Below is a small trained network, with its code and all its weights. Each question gives an input and a class and asks what happens when units are switched off, that is, made to give their printed mean instead of their output.

import numpy as np


def w(rows, s, z=0):
    codes = np.array(rows[::2]) - 128.0
    scale = np.full(codes.shape[1], s)
    scale[-1] = z or s
    return codes * scale


def norm(h):
    return h / np.sqrt((h * h).mean(-1, keepdims=True) + 1e-5)


def f(y):
    return np.maximum(y, 0)


def log_softmax(a):
    a = a - a.max(-1, keepdims=True)
    return a - np.log(np.exp(a).sum(-1, keepdims=True))


def net(x, mask):
    res = np.array(x, float).reshape(1, 3) / 4 @ E
    u = 0
    for l in range(2):
        y = f(norm(res) @ A[l][:, :-1].T + A[l][:, -1])
        res = res + np.where(mask[u : u + 10], y, B[l][:, -1]) @ B[l][:, :-1]
        u += 10
    return log_softmax(norm(res)[-1] @ U[:, :-1].T + U[:, -1])


A, B = {}, {}
E = w([
[82,141,156,120,222,34,30,86,225,90,31,35],'x0',
[73,173,199,55,98,102,254,113,95,48,100,114],'x1',
[195,177,134,247,196,108,186,221,50,106,41,159],'x2',
],0.0089)
A[0] = w([
[124,135,128,81,152,118,174,129,133,111,126,144,252],'L0N1',
[125,126,146,255,197,160,140,81,27,200,116,90,48],'L0N2',
[152,135,111,88,165,107,168,177,151,79,95,143,59],'L0N3',
[115,110,117,201,128,142,58,129,146,113,113,158,8],'L0N4',
[102,130,164,152,83,139,132,88,82,170,184,183,27],'L0N5',
[108,180,190,214,87,64,13,104,154,174,25,169,48],'L0N6',
[157,122,74,85,156,130,63,140,161,141,196,135,118],'L0N7',
[173,173,92,190,38,93,138,168,116,141,157,177,60],'L0N8',
[116,136,118,104,146,97,129,111,165,111,107,69,53],'L0N9',
[167,139,82,216,146,120,74,164,127,124,135,147,65],'L0N10',
],0.0078,0.0038)
B[0] = w([
[139,108,138,232,76,180,39,99,86,225,100,51,254],'L0N1',
[117,106,125,176,36,99,76,185,183,18,174,154,224],'L0N2',
[101,154,114,68,11,133,69,115,203,110,129,184,188],'L0N3',
[127,122,170,195,158,76,100,78,97,216,122,95,181],'L0N4',
[181,125,59,85,138,172,177,176,103,96,155,2,197],'L0N5',
[152,66,70,98,193,220,177,176,98,73,201,109,252],'L0N6',
[79,103,191,227,78,160,34,91,101,138,108,101,236],'L0N7',
[156,84,74,99,190,175,177,162,110,78,166,18,231],'L0N8',
[151,110,87,75,185,238,193,152,61,124,174,161,216],'L0N9',
[95,154,194,191,101,156,72,47,78,245,42,121,231],'L0N10',
],0.0077,0.0053)
A[1] = w([
[110,134,130,112,169,116,89,124,163,89,74,75,22],'L1N1',
[103,168,174,102,115,100,171,96,122,140,72,91,8],'L1N2',
[104,102,154,134,140,186,153,114,69,144,180,252,110],'L1N3',
[100,123,129,67,84,89,96,90,190,134,172,135,63],'L1N4',
[90,137,187,164,70,105,117,107,119,122,118,153,170],'L1N5',
[91,147,198,124,111,98,209,108,78,104,110,120,46],'L1N6',
[120,128,131,107,231,89,120,120,158,109,93,98,4],'L1N7',
[134,156,152,171,155,79,148,150,122,98,72,137,87],'L1N8',
[160,150,127,178,149,79,152,170,127,122,96,175,40],'L1N9',
[114,112,137,141,151,132,117,129,128,81,100,10,201],'L1N10',
],0.02,0.0028)
B[1] = w([
[161,109,100,140,87,163,156,136,88,162,175,83,185],'L1N1',
[122,104,139,173,154,118,77,106,134,160,130,119,171],'L1N2',
[128,148,146,116,192,55,178,130,146,108,100,133,156],'L1N3',
[122,170,127,132,102,157,96,178,130,51,57,162,166],'L1N4',
[140,140,125,101,148,83,171,121,139,148,137,128,165],'L1N5',
[145,91,106,182,144,147,55,119,135,177,150,122,186],'L1N6',
[168,100,103,154,116,152,198,156,82,141,192,113,168],'L1N7',
[113,160,138,132,100,146,102,164,131,57,70,151,162],'L1N8',
[62,122,127,1,69,176,71,60,177,122,152,109,154],'L1N9',
[116,152,147,94,150,76,162,119,152,122,113,171,252],'L1N10',
],0.015,0.022)
U = w([
[157,101,76,130,135,169,248,167,70,105,191,96,254],'0',
[78,163,121,95,65,152,100,141,154,46,78,151,218],'1',
[122,94,124,241,143,114,50,89,121,202,123,109,24],'2',
[105,158,151,104,170,28,224,109,152,129,114,171,29],'3',
],0.015,0.00061)

Each question gives the input, the list of numbers given to net, and the class t.
The units are the neurons (one row each of A and B). Each row of codes is followed by its name. A weight is (code - 128) times the scale printed after its matrix; where a second scale follows, it is the last column's (A, B and U).
mask holds one flag per neuron, layer by layer. A switched-off neuron (its flag False) gives its mean, the last column of its row in B, instead of its output. The means were averaged over made-up inputs and are rounded, as every weight is.
A unit's drop is (log p(t) with every unit on - log p(t) with that unit switched off) / (log p(t) with every unit on - log p(t) with every unit switched off).
most important unit: the unit with the biggest drop
top k neurons: the k neurons with the biggest drops, biggest first
top k neurons in layer l: the k neurons of layer l with the biggest drops, biggest first
drop of u: that unit's drop, to one decimal
input [5,4,5], class 0: top 3 neurons => L1N7; L1N1; L0N6
input [-3,7,1], class 2: most important unit => L1N6
input [-3,-2,-2], class 3: top 3 neurons in layer 1 => L1N10; L1N1; L1N7
input [1,6,5], class 2: top 2 neurons => L1N6; L1N2
input [-6,7,6], class 2: top 2 neurons => L1N6; L1N10
input [-4,7,-7], class 1: top 2 neurons in layer 0 => L0N10; L0N4
input [7,3,8], class 1: top 4 neurons => L1N8; L1N9; L0N8; L0N2
input [-3,3,0], class 3: top 3 neurons => L1N1; L1N10; L1N7
input [6,8,-7], class 2: top 3 neurons => L1N2; L1N6; L0N2
input [6,6,-5], class 0: top 3 neurons => L1N7; L1N1; L0N10
input [-3,5,1], class 2: top 2 neurons => L0N6; L1N6
input [3,-6,6], class 1: top 2 neurons in layer 0 => L0N2; L0N1
input [-4,5,-4], class 2: top 3 neurons in layer 0 => L0N6; L0N2; L0N9
input [-2,1,1], class 3: most important unit => L1N10
input [-1,-3,2], class 3: top 2 neurons => L1N6; L1N5
input [-3,-2,0], class 3: top 2 neurons => L1N10; L1N1
input [1,-3,-1], class 3: top 3 neurons => L1N6; L0N1; L1N5
input [-4,-6,7], class 1: top 2 neurons in layer 1 => L1N9; L1N6
input [0,1,-3], class 3: top 2 neurons in layer 0 => L0N3; L0N7
input [5,3,-5], class 0: top neuron in layer 0 => L0N3
input [-3,8,-6], class 2: top 2 neurons in layer 1 => L1N6; L1N2
input [0,-1,-1], class 3: drop of L1N5 => 0.1
